Here is a tiny trained network, its code and every weight. The questions are about switching its units off for an input and a class, where a switched-off unit gives its printed mean instead of its output.

import numpy as np


def w(rows, s, z=0):
    codes = np.array(rows[::2]) - 128.0
    scale = np.full(codes.shape[1], s)
    scale[-1] = z or s
    return codes * scale


def f(y):
    return y / 2 * (1 + np.tanh(0.7978845608 * (y + 0.044715 * y**3)))


def log_softmax(a):
    a = a - a.max(-1, keepdims=True)
    return a - np.log(np.exp(a).sum(-1, keepdims=True))


def net(x, mask):
    res = np.array(x, float).reshape(1, 7) / 4 @ E
    y = f(res @ A[0][:, :-1].T + A[0][:, -1])
    res = res + np.where(mask, y, B[0][:, -1]) @ B[0][:, :-1]
    return log_softmax(res[-1] @ U[:, :-1].T + U[:, -1])


A, B = {}, {}
E = w([
[163,99,13,95,139,119,154],'x0',
[183,187,158,169,178,43,149],'x1',
[30,172,162,91,206,85,196],'x2',
[89,39,128,92,116,37,50],'x3',
[82,168,100,171,2,123,195],'x4',
[191,194,168,28,55,120,125],'x5',
[81,207,93,106,108,136,11],'x6',
],0.0084)
A[0] = w([
[117,157,120,129,157,136,189,172],'N1',
[130,220,110,43,145,70,120,185],'N2',
[148,77,133,84,202,99,107,204],'N3',
[138,86,141,107,80,225,68,182],'N4',
[141,90,170,48,131,126,108,175],'N5',
[53,166,75,164,209,122,126,212],'N6',
[103,190,183,66,45,52,164,141],'N7',
[145,70,130,139,77,68,126,197],'N8',
[162,206,97,149,138,144,100,217],'N9',
[171,64,114,206,22,167,98,206],'N10',
[132,129,116,150,57,186,106,161],'N11',
[81,140,10,90,152,111,178,221],'N12',
[185,135,102,142,129,179,220,208],'N13',
[174,90,93,200,112,24,133,148],'N14',
[94,63,41,155,88,113,142,156],'N15',
[130,118,220,194,88,159,204,229],'N16',
[104,78,212,229,179,134,67,179],'N17',
[126,114,89,113,179,55,114,222],'N18',
[190,213,153,149,94,130,120,150],'N19',
[107,236,120,69,130,150,149,199],'N20',
[60,159,169,94,46,48,151,127],'N21',
[144,74,168,193,114,187,184,194],'N22',
[157,174,216,99,108,135,73,217],'N23',
[105,144,167,157,116,140,41,103],'N24',
[161,81,104,102,107,127,71,255],'N25',
[134,115,111,166,132,141,232,162],'N26',
[118,148,104,161,59,242,73,147],'N27',
[78,84,254,141,153,90,30,209],'N28',
[33,134,77,97,170,124,117,201],'N29',
[142,73,122,119,119,43,110,187],'N30',
[114,109,157,184,156,163,199,156],'N31',
[87,120,165,112,42,94,48,163],'N32',
[163,96,149,7,180,149,110,130],'N33',
[174,154,189,156,161,189,169,212],'N34',
[14,132,140,127,76,181,171,194],'N35',
[61,122,190,177,136,84,92,163],'N36',
[201,156,132,98,127,103,107,188],'N37',
],0.0092,0.0039)
B[0] = w([
[108,110,123,119,97,116,159,186],'N1',
[125,101,173,134,78,144,85,245],'N2',
[162,96,120,91,147,68,101,234],'N3',
[107,141,101,86,222,229,120,206],'N4',
[213,53,194,82,186,181,134,191],'N5',
[73,101,103,134,94,42,80,228],'N6',
[131,100,200,212,125,164,167,244],'N7',
[219,138,97,203,118,138,141,203],'N8',
[101,165,131,95,49,134,76,206],'N9',
[138,165,53,149,141,199,167,255],'N10',
[123,186,82,160,154,239,163,191],'N11',
[48,16,41,134,57,86,132,239],'N12',
[110,173,93,73,100,80,214,240],'N13',
[208,140,71,187,50,65,148,221],'N14',
[136,135,56,110,111,109,101,216],'N15',
[125,171,168,149,176,110,238,228],'N16',
[142,245,104,161,220,2,33,227],'N17',
[146,116,65,117,89,130,35,224],'N18',
[81,219,156,140,47,143,113,209],'N19',
[75,114,208,121,82,167,127,233],'N20',
[120,67,194,246,151,209,170,218],'N21',
[123,202,101,100,183,70,223,214],'N22',
[123,139,231,112,120,167,100,212],'N23',
[139,167,136,139,159,121,106,168],'N24',
[193,129,65,101,148,157,96,225],'N25',
[126,105,125,121,110,28,204,218],'N26',
[62,178,77,107,165,234,110,211],'N27',
[160,149,187,169,199,107,41,246],'N28',
[68,48,110,130,132,93,57,208],'N29',
[180,98,106,160,123,123,102,215],'N30',
[86,168,91,113,171,43,201,198],'N31',
[160,127,125,183,159,167,151,209],'N32',
[192,45,178,6,129,156,129,214],'N33',
[85,150,172,29,118,73,175,214],'N34',
[67,105,155,146,181,138,144,215],'N35',
[136,119,146,188,185,80,105,193],'N36',
[179,123,193,90,44,203,134,204],'N37',
],0.0064,0.0083)
U = w([
[202,68,161,17,141,137,117,200],'0',
[9,53,72,98,83,77,101,229],'1',
[88,187,112,102,137,58,254,172],'2',
[216,131,58,153,25,90,144,149],'3',
[101,196,52,102,155,213,130,24],'4',
[144,190,124,152,193,53,64,150],'5',
[89,217,191,84,8,153,108,121],'6',
[125,107,200,198,143,155,154,10],'7',
],0.0089,0.0014)

Each question gives the input, the list of numbers given to net, and the class t.
The units are the neurons (one row each of A and B). Each row of codes is followed by its name. A weight is (code - 128) times the scale printed after its matrix; where a second scale follows, it is the last column's (A, B and U).
mask holds one flag per neuron, in row order. A switched-off neuron (its flag False) gives its mean, the last column of its row in B, instead of its output. The means were averaged over made-up inputs and are rounded, as every weight is.
A unit's drop is (log p(t) with every unit on - log p(t) with that unit switched off) / (log p(t) with every unit on - log p(t) with every unit switched off).
The circuit of an input: a set's keep is (log p(t) with only the set's units on - log p(t) with every unit switched off) / (log p(t) with every unit on - log p(t) with every unit switched off). Starting from the 12 units with the biggest drops (on a tie, the unit counted first), units are removed one at a time, each time the one whose removal leaves the highest keep (on an exact tie, the one counted first), for as long as the keep stays at least 0.8.
units of the circuit, in order: the units of the circuit, biggest drop first
most important unit: the unit with the biggest drop
top k neurons: the k neurons with the biggest drops, biggest first
drop of u: that unit's drop, to one decimal
input [0,-3,2,1,-5,-1,1], class 0: top 2 neurons	[N33; N5]
input [6,-6,3,-1,4,4,-2], class 1: units of the circuit, in order	[N12]
input [-1,5,-4,-5,0,1,-1], class 2: units of the circuit, in order	[N13; N34]
input [6,-8,-2,3,-1,3,0], class 4: units of the circuit, in order	[N4; N27]
input [1,-1,4,7,-2,-4,3], class 5: top 3 neurons	[N28; N17; N36]
input [-8,-8,-8,-6,-7,7,-5], class 4: top 2 neurons	[N27; N4]
input [2,1,-7,-4,5,-8,2], class 4: top 3 neurons	[N27; N10; N11]
input [2,-2,-3,8,5,-6,6], class 4: top 2 neurons	[N10; N27]
input [-4,-7,-8,-6,-6,-5,-4], class 4: top 2 neurons	[N4; N27]
input [-4,5,7,7,5,-7,8], class 5: top 2 neurons	[N28; N17]
input [-3,-7,-1,6,-4,-1,5], class 5: top 2 neurons	[N28; N17]
input [-8,0,4,-8,-7,7,-7], class 2: drop of N16	0.2
input [4,-5,3,-2,-3,4,-2], class 0: drop of N33	0.1
input [-4,-8,8,6,-2,-2,8], class 5: most important unit	N28
input [4,-1,-3,-4,-5,-8,-5], class 2: drop of N6	0.0
